Below are the code and all the weights of a small trained network. Each question names an input and a class and asks about switching units off, where a switched-off unit gives its printed mean instead of its output.

import numpy as np


def w(rows, s, z=0):
    codes = np.array(rows[::2]) - 128.0
    scale = np.full(codes.shape[1], s)
    scale[-1] = z or s
    return codes * scale


def f(y):
    return y / 2 * (1 + np.tanh(0.7978845608 * (y + 0.044715 * y**3)))


def log_softmax(a):
    a = a - a.max(-1, keepdims=True)
    return a - np.log(np.exp(a).sum(-1, keepdims=True))


def net(x, mask):
    res = np.array(x, float).reshape(1, 6) / 4 @ E
    y = f(res @ A[0][:, :-1].T + A[0][:, -1])
    res = res + np.where(mask, y, B[0][:, -1]) @ B[0][:, :-1]
    return log_softmax(res[-1] @ U[:, :-1].T + U[:, -1])


A, B = {}, {}
E = w([
[141,156,84,123,36,77,97,174,96],'x0',
[135,165,236,253,85,89,171,86,104],'x1',
[119,8,110,162,197,4,103,139,172],'x2',
[130,97,123,223,106,145,171,147,132],'x3',
[142,231,158,155,184,178,134,221,81],'x4',
[94,104,199,96,248,92,145,74,121],'x5',
],0.007)
A[0] = w([
[117,90,124,242,150,167,174,167,109,252],'n1',
[146,104,49,14,115,106,89,143,145,159],'n2',
[112,153,170,101,148,193,117,82,130,25],'n3',
[95,81,107,27,181,119,160,96,95,123],'n4',
[151,227,135,109,31,92,89,136,140,52],'n5',
[128,213,233,153,237,38,127,148,102,167],'n6',
[114,131,112,128,134,97,134,127,150,10],'n7',
[140,68,140,165,250,203,131,127,159,198],'n8',
[117,219,172,129,93,185,147,107,109,40],'n9',
[133,43,198,181,64,50,135,28,147,222],'n10',
[130,144,130,75,184,185,131,115,145,251],'n11',
],0.014,0.003)
B[0] = w([
[49,148,120,181,60,117,119,125,132,209],'n1',
[73,143,125,116,159,68,111,136,117,223],'n2',
[184,94,128,125,181,149,164,135,117,152],'n3',
[102,140,98,183,73,116,108,181,138,192],'n4',
[95,140,97,140,68,118,108,178,116,190],'n5',
[88,89,114,113,219,87,122,89,159,225],'n6',
[253,31,119,143,162,92,117,140,164,130],'n7',
[95,132,106,146,143,71,102,144,139,207],'n8',
[170,146,151,95,97,190,144,103,118,180],'n9',
[32,131,113,153,196,85,118,112,145,248],'n10',
[106,145,140,40,124,137,127,91,108,181],'n11',
],0.018,0.016)
U = w([
[125,104,192,135,196,120,200,54,158,33],'0',
[38,130,87,117,183,8,90,135,141,231],'1',
[185,146,169,47,146,183,172,119,88,35],'2',
[152,164,134,199,19,144,139,188,107,173],'3',
[249,73,176,189,148,86,153,149,161,17],'4',
[254,28,144,176,157,88,154,168,169,3],'5',
],0.0066,0.0033)

Each question gives the input, the list of numbers given to net, and the class t.
The units are the neurons (one row each of A and B). Each row of codes is followed by its name. A weight is (code - 128) times the scale printed after its matrix; where a second scale follows, it is the last column's (A, B and U).
mask holds one flag per neuron, in row order. A switched-off neuron (its flag False) gives its mean, the last column of its row in B, instead of its output. The means were averaged over made-up inputs and are rounded, as every weight is.
A unit's drop is (log p(t) with every unit on - log p(t) with that unit switched off) / (log p(t) with every unit on - log p(t) with every unit switched off).
The circuit of an input: a set's keep is (log p(t) with only the set's units on - log p(t) with every unit switched off) / (log p(t) with every unit on - log p(t) with every unit switched off). Starting from all 11 units, units are removed one at a time, each time the one whose removal leaves the highest keep (on an exact tie, the one counted first), for as long as the keep stays at least 0.8.
units of the circuit, in order: the units of the circuit, biggest drop first
most important unit: the unit with the biggest drop
top k neurons: the k neurons with the biggest drops, biggest first
drop of u: that unit's drop, to one decimal
input [-8,-6,-5,-3,3,0], class 2: units of the circuit, in order : (n10, n3, n11)
input [-2,6,-7,-4,8,-7], class 3: most important unit : n5
input [-4,2,-6,2,1,7], class 0: units of the circuit, in order : (n9, n3)
input [6,4,-6,-1,-8,-7], class 3: units of the circuit, in order : (n6, n5)
input [6,4,4,-7,4,-7], class 3: units of the circuit, in order : (n10, n6)
input [0,-1,-5,4,4,3], class 2: top 2 neurons : (n10, n9)
input [-8,3,-4,-1,7,-1], class 0: top 2 neurons : (n9, n6)
input [-2,0,-7,1,3,-5], class 3: top 2 neurons : (n5, n6)
input [-1,7,-8,1,8,6], class 0: top 2 neurons : (n6, n9)
input [-2,-4,-7,1,6,-7], class 2: drop of n9 : 0.2
input [-5,2,-3,-8,6,-4], class 2: drop of n8 : 0.0
input [7,2,-7,3,-2,7], class 2: drop of n4 : 0.1
